A =
127  124  126  134  128
136  145  136  125  121
129  125  126  137  126
110  105  116  118  145
121  119  123  123  135
147  154  142  137  110
128  130  128  129  127
129  130  128  130  127
119  119  123  117  137
Rows and columns are numbered from 0.
Find the entry in the top-left corner.
A: 127
The entry at row 0, column 2 is 126
Find the entry just right of 105.
A: 116
The entry just right of the largest entry: 142
Find the largest entry.
A: 154
Find the top-right entry.
A: 128
Find the entry directly above 105.
A: 125
The smallest entry: 105
Find the entry in the bottom-left corner.
A: 119
